Here is a tiny trained network, its code and every weight. The questions are about switching its units off for an input and a target symbol, where a switched-off unit gives its printed mean instead of its output.

import numpy as np


def w(rows, s, z=0):
    codes = np.array(rows[::2]) - 128.0
    scale = np.full(codes.shape[1], s)
    scale[-1] = z or s
    return codes * scale


def norm(h):
    return h / np.sqrt((h * h).mean(-1, keepdims=True) + 1e-5)


def f(y):
    return np.maximum(y, 0)


def softmax(a):
    e = np.exp(a - a.max(-1, keepdims=True))
    return e / e.sum(-1, keepdims=True)


def log_softmax(a):
    a = a - a.max(-1, keepdims=True)
    return a - np.log(np.exp(a).sum(-1, keepdims=True))


def net(x, mask):
    ids = ['ΓΦΨΩαεζηθμσ'.index(c) for c in x.split()]
    T = len(ids)
    res = E[ids] + P[:T]
    u = 0
    for l in range(2):
        r = norm(res)
        for j in range(3):
            rows = slice(2 * j, 2 * j + 2)
            q, k, v = (r @ M[l][rows].T for M in (Q, K, V))
            z = softmax(np.where(np.tri(T) > 0, q @ k.T / 2**0.5, -1e9)) @ v
            o = O[l][rows]
            res = res + np.where(mask[u + j], z, o[:, -1]) @ o[:, :-1]
        u += 3
        y = f(norm(res) @ A[l][:, :-1].T + A[l][:, -1])
        res = res + np.where(mask[u : u + 4], y, B[l][:, -1]) @ B[l][:, :-1]
        u += 4
    return log_softmax(norm(res)[-1] @ U[:, :-1].T + U[:, -1])


Q, K, V, O, A, B = {}, {}, {}, {}, {}, {}
E = w([
[138,94,132,136,45,156],'Γ',
[83,128,138,142,140,156],'Φ',
[89,135,149,139,155,158],'Ψ',
[173,101,87,126,149,106],'Ω',
[179,143,157,98,155,102],'α',
[87,139,142,140,145,150],'ε',
[80,132,146,141,163,160],'ζ',
[124,145,82,9,88,142],'η',
[123,145,87,136,200,70],'θ',
[86,85,154,68,118,55],'μ',
[166,61,41,124,72,162],'σ',
],0.011)
P = w([
[241,125,101,100,79,73],'0',
[155,78,117,2,178,134],'1',
[162,76,122,5,156,134],'2',
[162,74,126,17,143,136],'3',
[173,176,139,200,66,123],'4',
[184,167,145,212,67,123],'5',
[190,187,146,243,53,127],'6',
[161,122,103,134,140,143],'7',
[163,119,109,132,122,141],'8',
[152,89,71,96,138,144],'9',
],0.003)
Q[0] = w([
[160,177,124,186,187,131],'L0H0',
[56,67,143,77,226,181],'L0H0',
[225,91,65,128,90,58],'L0H1',
[255,88,61,89,102,68],'L0H1',
[169,181,198,146,162,102],'L0H2',
[150,175,206,106,104,122],'L0H2',
],0.0079)
K[0] = w([
[175,126,99,113,195,124],'L0H0',
[164,215,103,239,120,150],'L0H0',
[61,82,145,2,126,59],'L0H1',
[79,68,165,52,134,58],'L0H1',
[74,120,112,68,119,58],'L0H2',
[96,103,184,100,127,99],'L0H2',
],0.0086)
V[0] = w([
[101,191,121,148,138,19],'L0H0',
[72,124,23,95,113,153],'L0H0',
[19,85,163,83,68,6],'L0H1',
[104,219,122,186,117,128],'L0H1',
[99,141,110,189,83,120],'L0H2',
[180,215,68,112,110,253],'L0H2',
],0.0039)
O[0] = w([
[33,124,171,88,143,21,57],'L0H0',
[155,54,60,138,254,111,62],'L0H0',
[3,45,131,138,81,58,169],'L0H1',
[152,96,201,59,169,136,8],'L0H1',
[148,122,135,50,127,105,3],'L0H2',
[138,142,163,105,95,200,121],'L0H2',
],0.0046,0.0018)
A[0] = w([
[61,214,103,178,94,204,153],'L0N0',
[29,96,173,72,34,185,159],'L0N1',
[199,53,3,71,113,90,144],'L0N2',
[197,163,225,9,120,29,254],'L0N3',
],0.0044,0.0022)
B[0] = w([
[90,118,208,55,149,133,185],'L0N0',
[105,161,139,154,255,169,193],'L0N1',
[151,217,145,216,85,78,214],'L0N2',
[69,112,110,217,182,232,253],'L0N3',
],0.006,0.0046)
Q[1] = w([
[121,13,187,52,119,69],'L1H0',
[215,48,135,1,184,137],'L1H0',
[49,109,122,169,155,72],'L1H1',
[75,140,194,91,173,175],'L1H1',
[193,100,103,162,85,107],'L1H2',
[138,173,143,74,179,65],'L1H2',
],0.0085)
K[1] = w([
[152,49,156,116,177,90],'L1H0',
[252,112,167,115,120,103],'L1H0',
[79,139,160,151,145,89],'L1H1',
[114,102,160,123,87,139],'L1H1',
[135,93,102,97,114,138],'L1H2',
[152,227,126,116,175,116],'L1H2',
],0.012)
V[1] = w([
[154,114,132,143,104,184],'L1H0',
[61,254,40,67,77,149],'L1H0',
[147,85,147,156,81,132],'L1H1',
[152,72,108,165,181,128],'L1H1',
[168,147,140,110,135,122],'L1H2',
[100,116,123,81,178,131],'L1H2',
],0.0067)
O[1] = w([
[89,96,155,130,158,160,253],'L1H0',
[5,253,67,145,42,205,145],'L1H0',
[97,68,164,171,87,117,129],'L1H1',
[114,119,63,80,127,123,203],'L1H1',
[141,97,134,101,92,141,99],'L1H2',
[139,117,134,191,93,150,28],'L1H2',
],0.0056,0.0021)
A[1] = w([
[1,130,152,84,176,158,199],'L1N0',
[129,72,159,43,108,173,254],'L1N1',
[151,31,143,188,31,179,221],'L1N2',
[57,18,8,162,70,12,183],'L1N3',
],0.0055,0.0024)
B[1] = w([
[187,136,134,170,64,82,253],'L1N0',
[103,115,64,91,79,71,190],'L1N1',
[106,121,88,77,211,113,211],'L1N2',
[86,67,254,140,60,163,219],'L1N3',
],0.0073,0.0048)
U = w([
[107,90,80,46,177,103,254],'Γ',
[167,158,112,79,93,72,120],'Φ',
[206,108,128,77,117,150,102],'Ψ',
[238,125,80,197,102,46,95],'Ω',
[161,113,139,186,216,198,152],'α',
[82,202,203,72,189,96,83],'ε',
[190,132,168,62,105,220,85],'ζ',
[52,188,65,165,80,161,139],'η',
[82,177,104,174,201,2,80],'θ',
[54,32,163,182,97,105,140],'μ',
[200,52,76,136,42,180,115],'σ',
],0.012,0.0061)

Each question gives the input, a string of symbols that net reads in full, and the target symbol t.
The units are the heads (2 rows each of Q, K, V and O) and the neurons (one row each of A and B). Each row of codes is followed by its name. A weight is (code - 128) times the scale printed after its matrix; where a second scale follows, it is the last column's (O, A, B and U).
mask holds one flag per unit, layer by layer, with each layer's heads first. A switched-off unit (its flag False) gives its mean, the last column of its rows in O or B, instead of its output. The means were averaged over made-up inputs and are rounded, as every weight is.
A unit's drop is (log p(t) with every unit on - log p(t) with that unit switched off) / (log p(t) with every unit on - log p(t) with every unit switched off).
The circuit of an input: a set's keep is (log p(t) with only the set's units on - log p(t) with every unit switched off) / (log p(t) with every unit on - log p(t) with every unit switched off). Starting from the 12 units with the biggest drops (on a tie, the unit counted first), units are removed one at a time, each time the one whose removal leaves the highest keep (on an exact tie, the one counted first), for as long as the keep stays at least 0.8.
circuit, biggest first: the units of the circuit, biggest drop first
most important unit: the unit with the biggest drop
top k neurons: the k neurons with the biggest drops, biggest first
which heads matter: for each layer, one digit per head in row order, 1 if its drop is at least 0.15 and else 0, layers parted by /
input μ α α Ψ α Γ ε μ Ψ Φ, target α: circuit, biggest first : (L0H1)
input Ψ θ α Φ, target ζ: circuit, biggest first : (L0H1 L0N3 L1N0)
input ε ε Γ Ψ, target α: circuit, biggest first : (L0H1 L1N3 L1N0)
input Ω η σ, target η: circuit, biggest first : (L0N2 L1H0)
input μ Γ ζ, target Ω: top 4 neurons : (L1N0 L0N3 L1N3 L0N1)
input σ Ω α Ψ Γ α α Γ Ψ ε, target ε: top 4 neurons : (L0N0 L0N1 L1N3 L0N3)
input Ω ε Ψ, target Φ: top 2 neurons : (L0N3 L1N0)
input θ μ ζ, target θ: circuit, biggest first : (L0H0 L1N3 L1N0)
input α Ψ Ω α α α μ α ζ, target ε: which heads matter : 100 / 000
input θ σ Ψ Ω α α Φ α η, target η: circuit, biggest first : (L1H0 L0N2)
input α ε Γ Ψ θ ε ε α α ε, target α: circuit, biggest first : (L0H1 L1N3)
input Ω Ψ Φ, target Φ: which heads matter : 010 / 000
input Φ α Ω Ψ, target Γ: circuit, biggest first : (L1N3 L0N3 L0N2)
input Ω ε ε Γ Ψ Ω α η, target η: most important unit : L0N2
input Γ Γ Ψ, target μ: which heads matter : 100 / 110
input α Γ Ψ η ε Φ ε Ψ α, target η: circuit, biggest first : (L1H0 L0N2)
input Γ Ω Γ θ α Γ α α Γ Ψ, target ε: circuit, biggest first : (L0N0 L0N3)
input α α ε μ ζ, target ε: top 2 neurons : (L0N0 L0N3)
input ε Γ α Φ, target α: circuit, biggest first : (L0H1 L1N3 L1N0)
input ε μ α Ψ σ, target μ: circuit, biggest first : (L0H1 L1N3)
input θ Γ Φ, target θ: most important unit : L0N1
input Ψ α α ε, target ζ: which heads matter : 110 / 000
input α Γ Φ, target ε: top 2 neurons : (L0N1 L0N0)
input ε Φ Ψ, target α: which heads matter : 010 / 001
input σ α ε, target σ: top 2 neurons : (L1N0 L1N2)
input Ω θ ζ, target Φ: top 3 neurons : (L0N3 L1N0 L0N2)
input Ψ α Φ Γ, target Γ: circuit, biggest first : (L1N2)
input θ σ Ψ α α, target α: top 3 neurons : (L0N3 L1N0 L0N2)
input θ Γ α α Γ, target Γ: top 2 neurons : (L1N2 L0N3)
input α α ζ ε, target ε: top 3 neurons : (L0N0 L0N1 L0N3)
